dm-zg: -13  2  49  -22  11  -16  2  11  -19  -16  14  -1  28  -15  -34  0  -15  11  -29  -25  -62  19  -40  10  -8  -24  32  18  -21  10  -11
dz-sd: 9  -22  -13  0  13  -9  0  -21  1  2  1  53  -3  -21  43  3  -52  12  37  -8  19  -9  2  30  4  -12  1  -2  -29  14  14
dz-sd: 9  -25  29  12  17  -12  33  15  -29  -5  -16  16  38  -17  8  -19  -30  -3  9  -19  -54  -13  -1  15  22  -2  -3  4  6  13  -3
dm-zg: 6  -23  1  -13  20  3  -4  -2  -37  8  -18  11  1  -11  -26  35  -18  32  -24  -1  -19  0  2  2  18  6  -40  29  8  16  17
rz-hr: 26  -26  -13  33  -6  -24  -29  -21  16  2  5  18  22  9  42  -9  -43  9  58  -25  25  -13  -9  43  -39  -2  43  7  -49  3  3
dm-zg: 6  -7  -27  -3  -3  2  -10  1  -10  9  -3  -1  -28  14  -8  23  4  10  -10  10  23  0  12  -7  4  25  -23  10  9  -4  11
hm-gj: -7  -6  4  -35  25  5  29  -2  -20  -5  -5  43  -22  -31  1  10  -30  8  -16  6  -16  7  3  -6  42  -1  -37  -4  11  14  13
nm-jq: -8  19  -22  37  -23  13  -26  -23  55  12  8  -6  16  6  53  -16  28  -18  51  14  65  -20  17  15  -36  -40  30  -24  -18  -9  -7
dm-zg: -2  -2  -24  20  -20  -8  -12  19  -6  12  8  -18  -12  30  1  11  24  -6  -2  5  20  -9  13  3  -17  16  9  10  6  -16  -4
nm-jq: -26  16  -1  25  -14  20  -20  1  13  20  -3  -27  30  3  2  13  53  -1  -4  19  20  -17  16  3  -20  -48  0  5  11  -2  -6
dm-zg: 10  -1  27  29  0  4  7  0  9  -3  -18  -28  49  -1  1  -30  11  -12  17  -10  -27  -11  -1  0  -5  -9  10  -8  8  3  -11
sn-ll: -16  16  3  -20  -1  -4  6  -3  16  -9  22  23  -17  -13  15  -7  -8  -9  2  1  8  11  -11  4  -3  -19  22  -14  -18  -2  -5
hm-gj: -9  25  -8  3  -6  17  2  -27  51  -3  7  15  -4  -17  45  -27  8  -22  37  15  44  -4  8  -3  -4  -31  12  -39  -9  -2  -4
sn-ll: -10  9  6  -6  -3  -1  -4  0  7  -3  10  1  0  -3  -1  0  4  -2  -4  0  0  5  -8  2  -8  -14  14  -1  -8  -1  -4
sn-ll: 12  6  8  -7  -11  -19  -26  -7  17  -15  21  -17  -4  17  -16  -8  -11  3  2  -21  -1  21  -33  4  -35  15  47  5  -35  -8  -8
dz-sd: 20  5  26  -35  12  -15  -2  -24  19  -32  14  10  -11  -13  -14  -23  -46  4  5  -27  -22  34  -45  -5  -7  18  32  -11  -37  5  -2
rz-hr: 23  -8  28  41  -6  -13  20  9  12  -12  -12  -24  52  9  19  -57  -5  -29  39  -24  -36  -14  -5  7  -9  10  35  -18  0  -4  -19
dm-zg: -21  -17  -12  14  -3  -11  -3  22  -31  20  7  22  8  1  14  31  1  11  -6  3  2  -20  14  31  -5  -26  1  25  -3  2  2
rz-hr: 16  -30  -26  11  -9  -32  -33  8  -24  9  15  10  -15  29  -1  32  -29  24  5  -19  15  -1  -9  32  -31  27  24  36  -33  -5  8
nm-jq: 23  -39  21  27  17  -5  38  34  -58  6  -42  -18  41  4  -25  -6  -6  2  -15  -13  -70  -22  18  -4  38  35  -43  20  46  10  2
dz-sd: 4  -20  -21  29  0  2  7  5  -12  18  -16  14  10  2  30  5  -2  -1  22  7  15  -28  30  15  10  -1  -21  3  14  3  7
rz-hr: -21  32  17  -21  11  36  24  -17  26  -5  -11  1  2  -34  2  -17  27  -15  -9  26  1  5  10  -31  31  -35  -32  -33  28  7  -1
nm-jq: 24  -16  -6  -23  13  -24  35  -3  -2  -23  9  52  -36  -12  31  -29  -67  -13  27  -18  -8  12  -10  5  26  42  9  -23  -17  1  5
rz-hr: -6  -9  -17  2  -5  -3  -1  21  -27  13  -1  -5  -16  16  -14  26  14  7  -22  8  2  -6  14  -1  6  15  -19  19  17  -5  4
hm-gj: -2  -20  -16  -19  17  -2  7  -2  -29  8  -4  42  -23  -16  5  31  -30  21  -9  5  5  -2  10  10  24  2  -34  15  1  12  18
sn-ll: 25  -5  16  7  -2  -4  -21  -7  1  -8  -10  -41  18  18  -37  -6  1  10  -7  -17  -21  12  -20  -10  -19  26  10  13  -6  -1  -3
sn-ll: 29  -28  11  49  -16  -34  -34  6  -3  0  3  -29  50  33  3  -12  -17  7  33  -39  -17  -11  -21  38  -54  12  61  25  -39  -4  -11
dm-zg: 21  -11  14  19  7  10  1  -5  -5  1  -29  -28  32  2  -17  -10  5  4  3  -5  -22  -7  4  -10  6  13  -20  4  17  7  2
hm-gj: 10  -10  -4  -11  8  -4  -7  -12  -3  -3  0  16  -10  -5  0  8  -25  13  4  -6  4  6  -7  5  1  9  -4  5  -13  6  9
nm-jq: -2  3  5  -51  35  28  -3  -49  9  -5  -14  43  -18  -51  -6  24  -35  32  -10  13  12  19  -8  -12  31  -26  -50  -5  -8  28  26
nm-jq: 38  -14  -19  63  -20  -2  -23  -17  33  8  -19  -34  34  31  35  -31  7  -14  63  -9  34  -26  16  11  -34  21  22  -11  -8  -9  -4
rz-hr: -14  36  38  -14  11  40  32  -6  21  -11  -23  -34  22  -26  -26  -31  45  -22  -24  20  -31  8  5  -48  34  -21  -34  -32  46  5  -10
dm-zg: -10  -12  -16  -25  8  -7  -8  7  -30  8  9  24  -31  -2  -16  42  -15  25  -28  4  5  7  -1  7  7  5  -19  26  -5  4  14
hm-gj: 6  28  35  -45  23  26  20  -33  30  -28  -11  -3  -6  -36  -24  -29  -9  -5  -13  3  -22  31  -22  -41  30  -1  -22  -33  8  12  1
sn-ll: -35  -6  -49  12  -8  10  8  22  -23  35  4  37  -28  0  38  42  25  0  -4  36  48  -31  50  17  18  -27  -36  8  25  -4  11
rz-hr: -18  -1  -18  -19  -2  -10  16  27  -26  5  17  24  -40  5  0  21  0  -3  -24  9  3  2  9  1  16  11  -9  7  10  -8  2
dz-sd: 4  -5  -14  -3  -2  -5  0  2  -4  1  4  9  -17  6  5  5  -8  1  2  1  11  0  4  2  2  14  -2  1  -2  -3  4
dz-sd: 36  -4  7  26  -6  3  10  4  7  -8  -26  -50  16  25  -17  -36  15  -18  10  -8  -19  -3  5  -27  4  52  -8  -12  27  -9  -7
hm-gj: 4  7  18  3  -4  1  -2  8  0  -6  -4  -34  15  10  -27  -10  18  -5  -14  -6  -24  7  -10  -14  -6  9  8  2  9  -4  -9
dz-sd: 3  41  15  -80  0  -12  -37  -42  49  -42  51  6  -63  -7  -39  -2  -33  13  -23  -17  16  71  -72  -21  -32  14  55  -13  -65  -6  -2
sn-ll: -44  44  16  -28  -24  -14  -40  1  32  -11  60  -7  -11  5  -14  12  25  0  -23  -5  15  30  -44  15  -58  -55  80  6  -53  -14  -21
hm-gj: 4  20  14  13  -13  9  -13  -6  27  -6  -2  -44  20  13  -15  -20  32  -12  2  -1  -1  5  -8  -16  -20  -2  18  -10  3  -8  -12
nm-jq: 0  4  2  -23  5  1  -11  -9  -1  -5  5  1  -16  -3  -21  13  -7  13  -17  -1  0  17  -14  -7  -1  5  -3  7  -8  3  5
hm-gj: 3  -13  -23  11  -3  -1  -24  -6  -7  15  -2  4  -5  10  5  27  -1  18  5  4  27  -9  10  13  -13  -1  -8  18  -8  1  10
nm-jq: -18  20  -4  16  -12  25  -41  -17  24  18  -3  -34  23  4  -11  22  50  12  -6  19  32  -7  7  -2  -30  -45  -1  9  0  0  -1
sn-ll: 9  -3  5  -14  16  3  37  -9  6  -13  -8  34  -10  -25  27  -27  -32  -14  20  0  -8  1  5  -6  34  9  -16  -28  6  8  4
dz-sd: -46  22  17  -5  -3  16  -8  11  -5  13  9  -8  22  -14  -14  24  44  5  -32  17  -7  -4  2  4  -7  -65  0  12  8  4  -8
rz-hr: -10  32  46  -20  7  12  49  10  16  -26  -2  -15  13  -22  -12  -52  17  -36  -14  0  -50  15  -12  -35  31  -5  4  -39  27  -2  -20
-5  12  -5  -12  -15  -17  -25  -2  16  -8  32  0  -20  14  -2  4  -5  1  0  -10  17  17  -24  10  -34  0  46  4  -35  -11  -7 : sn-ll
-24  15  -3  -49  5  -11  22  14  -10  -13  31  39  -53  -13  -2  9  -17  -5  -28  5  -3  23  -12  -5  19  3  5  -7  -7  -5  0 : rz-hr
-11  12  11  19  -3  21  -11  -11  18  9  -12  -21  36  -8  3  -4  31  -1  6  10  6  -12  8  -1  -9  -38  -4  -4  8  5  -4 : dz-sd
3  10  18  5  -2  8  -2  -4  11  -5  -8  -27  20  1  -15  -14  17  -5  -3  -2  -14  3  -6  -13  -5  -4  4  -6  7  0  -7 : dz-sd
4  -40  -20  27  4  -18  39  45  -59  18  -16  25  -1  11  20  10  -15  -6  1  -1  -23  -32  36  18  34  30  -31  17  33  -1  5 : dz-sd
-12  14  10  -20  3  7  18  11  -5  -6  2  -5  -12  -6  -18  -3  14  -8  -25  8  -17  10  -1  -20  18  2  -12  -7  19  -2  -4 : rz-hr
-19  1  2  -10  6  -3  8  -1  -1  1  12  36  -1  -21  24  4  -16  1  6  2  3  -3  -1  18  5  -32  8  -3  -14  7  1 : dm-zg
7  -2  -7  -10  4  8  -39  -27  7  5  -2  -7  -3  0  -20  29  -4  30  -7  0  21  10  -11  1  -19  -6  -7  18  -19  8  13 : rz-hr
-18  2  -57  -4  -16  11  -27  15  -21  31  6  -8  -54  29  -17  62  43  17  -37  35  57  -6  32  -10  -2  15  -40  26  24  -14  15 : sn-ll
5  -24  -24  40  -11  -15  8  19  -13  16  -2  16  10  15  43  -3  -7  -11  33  -2  15  -31  26  28  -4  5  8  3  2  -6  -1 : rz-hr
8  22  6  -25  -4  1  -1  -12  27  -20  13  -14  -26  5  -15  -20  0  -11  -5  -3  4  26  -21  -24  -4  23  16  -20  -8  -9  -6 : dm-zg
-9  -5  -14  36  -5  7  31  15  2  14  -12  16  16  -5  51  -21  13  -27  32  15  13  -35  39  10  19  -16  -12  -21  25  -3  -4 : rz-hr
11  -6  61  39  0  -6  4  16  -9  -9  -21  -57  89  6  -30  -35  18  -7  0  -29  -76  -9  -20  4  -18  -14  30  10  7  6  -23 : dm-zg
-7  20  27  -19  -6  -13  0  5  12  -21  23  -12  0  1  -20  -18  0  -10  -14  -15  -25  24  -33  -5  -16  -3  42  -6  -19  -7  -16 : dm-zg
-16  13  3  -15  5  17  -16  -15  7  5  0  -1  0  -13  -13  21  14  14  -17  13  11  6  -2  -6  -2  -29  -14  5  -1  7  6 : nm-jq
-10  0  -61  -3  -7  8  -1  -9  11  19  9  44  -57  1  50  22  -2  -4  21  30  77  -14  37  6  12  3  -26  -14  3  -7  17 : dm-zg
-33  7  11  -28  10  -4  40  28  -25  -3  15  37  -17  -24  6  4  -4  -11  -26  8  -27  2  3  2  33  -21  -8  -5  14  2  -4 : nm-jq
32  -29  11  21  24  24  -7  -25  -16  11  -55  -22  44  -11  -22  9  -6  28  5  0  -19  -15  14  -10  19  9  -60  16  25  23  19 : nm-jq
24  18  8  -14  5  24  -38  -52  45  -11  -12  -33  3  -4  -27  -5  4  16  6  0  23  23  -22  -26  -19  4  -6  -10  -15  7  8 : hm-gj
12  12  10  0  -4  5  -14  -20  28  -11  0  -20  7  3  -6  -18  2  -3  11  -6  5  11  -15  -10  -16  3  17  -12  -12  -2  -4 : hm-gj
1  -4  12  15  -6  -26  45  28  0  -15  14  22  7  0  42  -49  -21  -39  30  -17  -26  -10  0  15  10  10  39  -26  -3  -10  -19 : rz-hr
-29  13  14  2  -1  10  1  7  0  7  4  -1  21  -13  1  7  25  -2  -12  9  -7  -7  3  6  -2  -46  3  2  5  3  -7 : sn-ll
-21  38  -15  -52  -12  7  -28  -8  19  -8  34  -12  -65  11  -40  29  26  8  -46  17  34  39  -21  -29  -15  7  6  1  -10  -14  1 : sn-ll
18  2  23  6  2  6  -19  -19  15  -8  -12  -34  30  3  -25  -12  3  8  3  -13  -16  9  -19  -9  -17  2  9  3  -8  5  -3 : rz-hr
-20  -2  -27  -9  -1  1  10  15  -18  14  8  27  -33  -1  13  26  6  1  -13  19  22  -8  22  4  16  -3  -22  5  13  -3  7 : rz-hr
-11  17  -16  3  -17  -9  -4  -3  31  -4  28  15  -19  6  36  -16  1  -20  25  2  36  1  -2  11  -20  -11  40  -21  -23  -13  -9 : nm-jq
23  -4  -23  31  -20  -2  -61  -28  32  9  2  -32  11  31  3  10  9  15  30  -7  49  -3  -7  14  -56  5  30  13  -33  -7  3 : hm-gj
-9  8  2  -26  -12  -30  9  33  -17  -15  36  2  -38  20  -21  0  -6  -11  -30  -13  -21  23  -23  -2  -7  30  37  7  -12  -17  -13 : nm-jq

sltz: 17  3  2  -16  11  17  -7  4  -5  13  -36  2  -11  8  -11  -45  15  -13  1  37  11  19  15  34  10  5  -10  -31  -17  -35  -26
sltz: -5  -15  2  15  11  -20  6  -21  22  -7  1  5  -2  -10  17  36  -22  14  2  -24  -14  -5  1  -24  -2  -2  6  26  19  46  6
tlqq: 57  20  33  -10  -9  1  -24  7  8  -62  -35  -6  -10  -3  -25  -27  -7  -52  6  -30  -21  57  25  9  -29  -20  9  -31  18  -4  -42
gpdj: 14  -6  16  -5  -2  8  0  -10  19  -16  -18  -8  -18  1  -6  -6  -13  -1  5  -6  -14  17  2  3  -9  5  5  -9  20  6  -24
sltz: -8  5  -3  31  -43  -23  -13  14  -2  -23  2  -13  3  -11  -7  -11  15  -26  4  -23  -18  10  15  -9  -54  -21  14  -15  10  -1  -5
ngpz: -6  -2  20  4  -60  2  -5  14  -20  -49  15  -17  -12  6  -1  -12  9  1  -10  -31  -36  17  37  7  -15  -17  -18  -16  11  -26  9
hcrc: -40  -25  -2  11  -36  -28  10  -6  -23  9  40  -8  12  -5  20  28  8  22  -16  -24  -29  -25  28  7  11  -7  -22  21  -7  7  44
sltz: 23  38  -3  -4  -38  8  -2  27  -33  -31  -15  16  17  9  15  -15  34  -20  -12  -26  -21  -2  44  16  17  -13  -34  -7  -15  -39  27
gpdj: -4  -42  15  30  -23  -11  -21  -11  18  -39  -11  15  -43  13  41  -8  -10  24  -4  -2  -15  3  52  8  18  2  -15  -6  33  24  -8
ngpz: -4  19  1  7  -7  -7  11  -3  13  17  -26  -6  27  -3  -3  3  11  -17  5  -15  -20  -6  -6  0  -29  3  5  4  -2  -4  -6
sjhz: 21  19  -65  -24  -1  39  48  -4  -7  41  -24  4  -30  -24  4  2  17  33  2  24  -5  -34  -14  6  40  25  -15  7  -7  -20  26
sjhz: -15  -27  -18  19  28  6  -8  -4  11  -1  18  22  -33  6  25  8  -17  42  3  34  42  -13  -11  -27  27  6  6  10  9  25  6
tlqq: -9  -9  -14  5  -5  -6  -3  5  -16  7  17  12  -3  1  15  3  9  10  -7  8  9  -18  13  6  24  0  -12  5  -9  0  23
sltz: -10  10  -8  37  -2  -24  -20  14  1  -13  -12  1  13  -9  -8  -17  13  -27  9  3  14  23  6  -27  -57  -30  20  -14  -10  0  -13
sjhz: -17  13  6  2  -23  11  -3  21  -14  -14  27  -7  9  14  -6  -4  7  4  -2  -5  7  -6  -14  -9  -12  -3  1  -3  -2  -23  10
tlqq: 26  38  -10  14  -18  16  -32  45  -6  -36  16  6  -5  8  -21  -32  14  -42  14  6  41  3  -34  -16  -34  -6  34  -27  13  -16  -19
hcrc: -16  1  -5  16  -3  -16  -10  12  -20  -7  22  16  17  5  18  10  10  3  -8  -5  11  -10  15  -11  9  -15  -10  12  -15  2  28
ngpz: -5  -37  11  17  -30  -5  -14  -11  28  -6  -2  -14  -38  2  5  -16  -9  1  7  4  -15  -5  7  23  -15  19  14  -18  41  19  -31
tlqq: 28  -1  -6  10  -16  -13  -33  20  -14  -25  12  16  -13  -1  5  -18  12  -34  -1  -1  14  -1  22  20  10  -6  4  -17  8  8  -1
ngpz: 7  -32  -12  -26  5  -4  -14  3  -24  30  42  -25  -27  -19  -44  -26  -2  -21  2  38  25  10  -17  39  4  2  21  -31  -10  -6  -15
ngpz: 22  -17  -6  -5  -52  -28  -1  -6  -18  -7  0  -24  -15  -31  -15  -9  15  -36  -6  -32  -54  11  48  44  -12  -12  -7  -20  9  3  3
gpdj: -19  -33  -9  -3  12  -11  6  -12  -22  2  31  7  -15  -7  17  21  -11  39  -14  8  5  -1  24  -7  39  -12  -21  16  -15  12  34
sjhz: -5  -44  34  -26  59  -34  -15  -28  -23  5  19  1  12  -6  -10  13  -27  1  -16  9  8  47  36  14  33  -29  -17  5  -38  19  3
sjhz: -43  9  23  6  -36  -3  8  7  -5  15  5  -24  36  15  -9  -7  18  -3  -4  -13  -24  -8  -5  8  -38  1  -5  -3  -9  -34  2
hcrc: -1  -15  -10  3  12  -3  -16  7  -11  1  13  -4  -20  -8  -17  -22  -1  -6  4  31  29  19  -3  0  -9  -13  14  -21  -9  -4  -12
gpdj: -24  -11  24  3  4  -3  10  -17  26  14  9  -2  17  16  17  31  -18  21  -1  -18  -13  -26  -20  -5  6  23  1  28  19  25  2
sjhz: 32  17  0  5  -2  -18  -25  20  -23  -49  20  19  8  -6  2  9  1  -32  -5  -31  8  16  22  -15  5  -29  0  2  -2  15  17
hcrc: 41  33  44  -55  11  32  -11  18  -4  -20  54  -3  26  29  -26  22  -25  -31  -2  -34  17  -20  -64  17  36  32  15  13  21  5  -3
hcrc: -38  -29  29  40  -50  -39  -46  20  0  -15  68  -4  15  23  13  4  3  -25  -2  -22  8  -34  -5  15  -24  6  22  -1  30  27  2
sltz: 22  23  -24  -13  -28  6  23  5  -10  -12  21  -18  -5  -29  -21  24  -1  -9  2  -38  -25  -8  -19  -15  -15  -4  11  9  14  7  20
hcrc: 3  17  -27  -6  21  14  29  -7  -8  5  -33  10  -3  -13  8  5  6  28  -3  10  -4  12  15  -24  13  -14  -21  9  -25  -17  19
ngpz: -17  -26  3  14  -31  -11  2  -12  17  6  -1  -24  -19  -9  -5  -5  -3  3  5  -5  -26  -1  4  11  -30  6  11  -10  23  9  -16
tlqq: -37  16  -7  0  -22  33  22  14  -2  18  9  -11  6  19  2  -6  14  34  0  15  6  -27  -31  -11  -8  18  -6  3  -4  -40  12
ngpz: 54  29  1  -27  11  4  -14  12  -8  16  -24  22  21  8  -1  -18  21  -55  -2  0  6  -16  6  53  40  21  -8  -9  -8  -8  -8
tlqq: 4  19  22  -26  10  46  -5  20  -1  -23  14  -27  -15  15  -49  -33  -15  1  11  26  32  37  -53  -17  -32  -2  25  -31  1  -42  -38
tlqq: -22  -17  26  -24  -15  21  10  -5  -10  3  8  -20  -9  17  -7  -14  -3  27  -10  10  -15  9  8  23  14  8  -21  -11  -5  -35  -3
sjhz: -13  -4  5  -8  2  26  -4  7  19  32  22  -8  -6  22  -9  -10  -5  6  10  29  30  -35  -59  15  4  42  24  -4  19  -4  -20
sjhz: -30  12  -16  -14  -20  11  30  7  -36  19  15  -12  16  -3  -4  4  21  27  -13  1  -14  -9  8  -2  8  -10  -28  7  -34  -44  40
sjhz: 48  9  -8  -15  15  3  -7  0  3  -13  -9  10  -14  -12  -8  -1  -7  -26  4  -6  5  7  -2  9  17  3  9  -5  11  18  -10
sltz: -37  -46  -14  17  54  -22  4  -33  11  50  -29  10  -10  -9  16  -5  -6  35  0  56  21  13  21  -3  10  -7  -8  3  -30  14  -8
hcrc: 48  6  14  -11  49  -5  -31  -1  16  1  -28  18  2  3  -14  -23  -9  -49  10  20  32  23  -8  20  8  5  21  -18  0  18  -42
sltz: 1  14  -29  12  19  -13  9  0  3  2  9  -7  6  -30  -20  21  -8  -8  11  -7  13  10  -31  -47  -40  -22  30  10  -5  22  5
gpdj: 2  11  -30  22  7  -1  -9  16  -10  -10  -20  3  -14  -16  -13  -31  15  -9  9  30  26  30  7  -26  -36  -30  12  -25  -19  -19  -11
gpdj: -1  -18  6  -2  -22  -9  19  -20  2  -23  8  -5  -13  -10  20  36  -16  28  -11  -42  -46  -4  30  -6  19  -3  -21  23  19  24  25
sltz: -34  15  0  12  2  -2  -12  27  -30  1  33  15  33  22  10  -1  17  7  -8  11  34  -14  -6  -17  4  -13  -10  8  -31  -25  29
gpdj: 21  -23  -24  32  17  -11  -11  -17  34  0  -38  46  -35  1  59  7  -4  17  4  14  8  -29  32  4  46  21  -8  14  28  50  -1
gpdj: -6  23  -47  16  5  -13  14  11  -23  14  1  13  17  -23  5  13  21  0  -1  1  12  -11  3  -30  -7  -22  -2  14  -29  -3  36
hcrc: -9  32  -12  25  -12  14  -1  23  -4  -23  -27  15  7  11  14  -20  23  6  3  7  11  7  10  -30  -23  -16  -8  -7  -12  -32  5
tlqq: -3  26  -2  7  -11  7  13  5  3  -10  -17  1  16  2  5  6  8  3  1  -18  -14  0  0  -20  -17  -6  -5  8  -2  -12  8
hcrc: -1  15  -33  0  23  38  34  -8  20  0  -28  -3  -32  -13  -4  5  -13  48  12  23  12  9  -32  -52  -12  1  8  6  5  -7  -5
ngpz: -24  -28  21  10  -41  21  -1  3  -6  -63  31  4  -43  26  38  10  -17  65  -15  -16  -15  -1  34  -18  33  -2  -32  7  28  -5  24
sjhz: -14  11  -4  -25  -7  16  10  15  -28  25  37  -10  18  8  -15  1  11  4  -7  9  12  -21  -26  14  17  10  -6  3  -20  -30  22
tlqq: -18  -64  31  -26  26  -30  -4  -37  -15  23  28  -12  -5  -4  -1  16  -25  17  -18  7  -14  17  36  39  43  -4  -22  7  -16  22  6
ngpz: 5  19  26  11  -1  20  -16  9  36  0  -31  14  12  38  15  -21  4  -14  10  8  12  -20  -23  12  -5  33  10  -7  24  -6  -35
ngpz: -7  27  -18  -19  66  8  8  6  -8  55  5  3  39  -4  -31  1  1  -11  9  40  55  -1  -61  -19  -7  0  22  8  -43  -12  -3
gpdj: 32  59  9  -24  9  18  -3  20  18  50  -19  4  59  21  -22  -12  23  -68  14  -3  15  -44  -66  40  -7  47  26  -1  2  -14  -26
sltz: -25  -14  -3  18  7  -17  -1  -7  -5  8  -5  13  8  3  23  6  5  17  -7  7  1  -3  26  -6  9  -10  -16  10  -15  4  16
gpdj: 27  -27  15  1  27  9  -17  -20  43  1  -34  21  -35  16  24  -11  -20  5  8  23  11  -7  4  25  36  34  5  -5  34  33  -38
hcrc: -7  -16  -24  -14  14  2  41  -31  1  27  -19  -9  -16  -27  4  22  -8  39  -5  3  -28  3  14  -6  18  -1  -18  16  -11  7  18
tlqq: 42  -18  -4  8  9  -31  -12  -23  22  -4  -37  15  -15  -21  14  4  -6  -31  3  -16  -23  7  38  24  11  2  3  -1  20  47  -17
5  -11  15  12  -1  10  -22  7  10  -37  4  14  -26  19  16  -11  -12  11  1  7  17  7  7  -8  11  2  1  -8  21  7  -13 : ngpz
23  26  -16  5  15  -1  -11  20  -20  -33  7  18  4  -9  -4  2  3  -14  1  -5  25  19  2  -33  -3  -29  4  0  -14  0  13 : tlqq
17  6  31  4  -8  0  -49  29  4  -23  27  0  5  25  -21  -31  -1  -51  9  6  35  4  -28  19  -21  8  33  -28  19  -1  -37 : hcrc
18  21  2  20  -29  -8  -22  21  -7  -28  -38  3  4  0  -5  -42  29  -43  4  -3  -9  27  37  11  -37  -21  -2  -33  -6  -28  -20 : sltz
2  15  1  -31  -13  33  -1  25  -33  16  10  -6  1  19  -18  -39  25  -5  -7  32  18  -5  -6  39  24  12  -17  -26  -24  -61  1 : sltz
30  -6  -11  -15  10  -6  1  -13  11  39  -18  9  -1  -7  5  -1  6  -23  2  7  -7  -27  1  46  33  29  0  1  7  19  -7 : ngpz
-35  -23  12  40  -5  6  2  -11  30  -49  -1  13  -30  17  44  25  -28  67  0  -10  -3  3  12  -60  -5  -7  -7  22  32  26  6 : ngpz
-28  -34  -6  -18  34  2  16  -21  -10  35  24  -4  -10  -3  1  16  -16  44  -8  31  16  -4  -7  0  36  4  -12  14  -20  4  17 : tlqq
30  -24  -5  -17  11  0  22  -39  31  9  -32  -9  -35  -25  0  17  -25  11  4  -11  -36  7  9  13  15  16  1  6  28  37  -17 : sltz
-3  -6  -3  22  3  -19  -8  -5  10  -5  -22  3  -1  -9  4  -7  3  -9  5  1  -4  16  18  -9  -25  -15  6  -6  0  11  -12 : sltz
26  -15  75  -23  -18  30  -34  0  32  -27  -15  3  -16  57  12  -34  -14  -16  -1  -1  -10  -5  5  66  36  49  -9  -24  47  -8  -53 : sltz
-9  -14  2  -16  10  -3  -6  3  -25  19  34  6  8  9  3  3  2  6  -11  15  18  -16  1  22  40  6  -13  5  -18  -6  20 : gpdj
25  49  -29  23  -13  12  22  4  27  -14  -63  17  6  -10  20  6  17  -6  12  -25  -23  -10  2  -32  -25  1  1  11  14  2  1 : tlqq
-20  -15  2  21  -51  -21  2  -1  4  -14  30  -23  -5  -12  -1  18  -2  -1  0  -37  -33  -13  2  -6  -35  -3  12  5  28  19  9 : sltz
-8  9  13  -4  -9  -7  13  -6  1  -1  22  11  32  12  27  47  -6  11  -11  -44  -23  -37  -2  -5  28  13  -16  40  8  22  36 : hcrc
3  31  -20  43  -18  -9  -2  10  29  -3  -41  17  15  -1  22  -1  20  -19  13  -14  -6  -22  -4  -23  -39  4  15  6  17  12  -7 : gpdj
1  14  5  50  13  -12  -35  15  35  -21  -22  32  11  21  27  -8  2  -20  15  5  34  -10  -12  -29  -28  2  26  1  21  28  -25 : hcrc
29  1  -1  3  -2  -11  -36  24  -24  -35  25  13  -10  -1  -8  -18  4  -34  -2  1  27  16  15  7  7  -19  8  -19  -2  3  -1 : tlqq
-6  22  -41  11  4  17  15  15  -11  5  0  20  -4  -3  18  6  14  26  1  16  23  -23  -10  -29  15  -1  -7  12  -12  -11  30 : tlqq
46  15  18  -54  20  12  -16  13  -19  11  37  -8  14  4  -41  -5  -8  -49  -1  -1  22  -2  -39  43  30  18  16  -10  -4  -4  -12 : sjhz
2  38  -13  -8  -9  36  11  27  -23  -22  -12  -1  -2  7  -12  -25  18  11  0  13  13  19  -3  -22  -10  -16  -12  -16  -21  -55  7 : hcrc
-1  -2  36  -24  8  29  -17  10  7  2  24  -3  1  37  -9  -15  -12  0  1  18  27  -12  -37  24  22  31  7  -9  12  -15  -22 : sltz
-24  -12  33  -18  31  -16  -6  -5  -21  -5  43  -18  28  1  -28  18  -23  1  -8  -7  12  34  -13  -18  -12  -27  5  8  -27  1  6 : tlqq
28  -2  5  -34  11  1  -2  -3  -24  11  -15  -10  -2  -11  -27  -27  9  -27  -6  14  -7  31  24  42  15  -9  -13  -25  -26  -26  -12 : hcrc
55  -24  -35  -1  29  -44  -14  -22  1  20  -17  11  -22  -50  -10  3  -4  -49  6  3  -2  13  28  28  13  -11  18  -7  0  55  -10 : ngpz
-25  13  24  4  -29  12  -15  28  -14  -23  42  -12  16  25  -12  -9  5  -3  -2  -8  14  -4  -24  -10  -24  -3  7  -7  3  -27  3 : sjhz
-35  18  -2  -7  -29  -8  24  5  -19  32  9  -46  37  -18  -45  -6  20  -18  1  -11  -27  11  -20  -1  -66  -17  10  -10  -26  -39  3 : ngpz
-24  -21  19  25  1  -17  -6  -16  22  -5  -22  -3  0  5  12  -2  -8  10  2  0  -13  16  18  -10  -26  -7  1  -1  7  12  -18 : sjhz
-25  2  -23  7  -50  -5  5  21  -29  10  34  -32  -1  -17  -29  -17  24  -11  0  2  -7  -4  -8  4  -43  -13  11  -20  -9  -32  12 : sltz
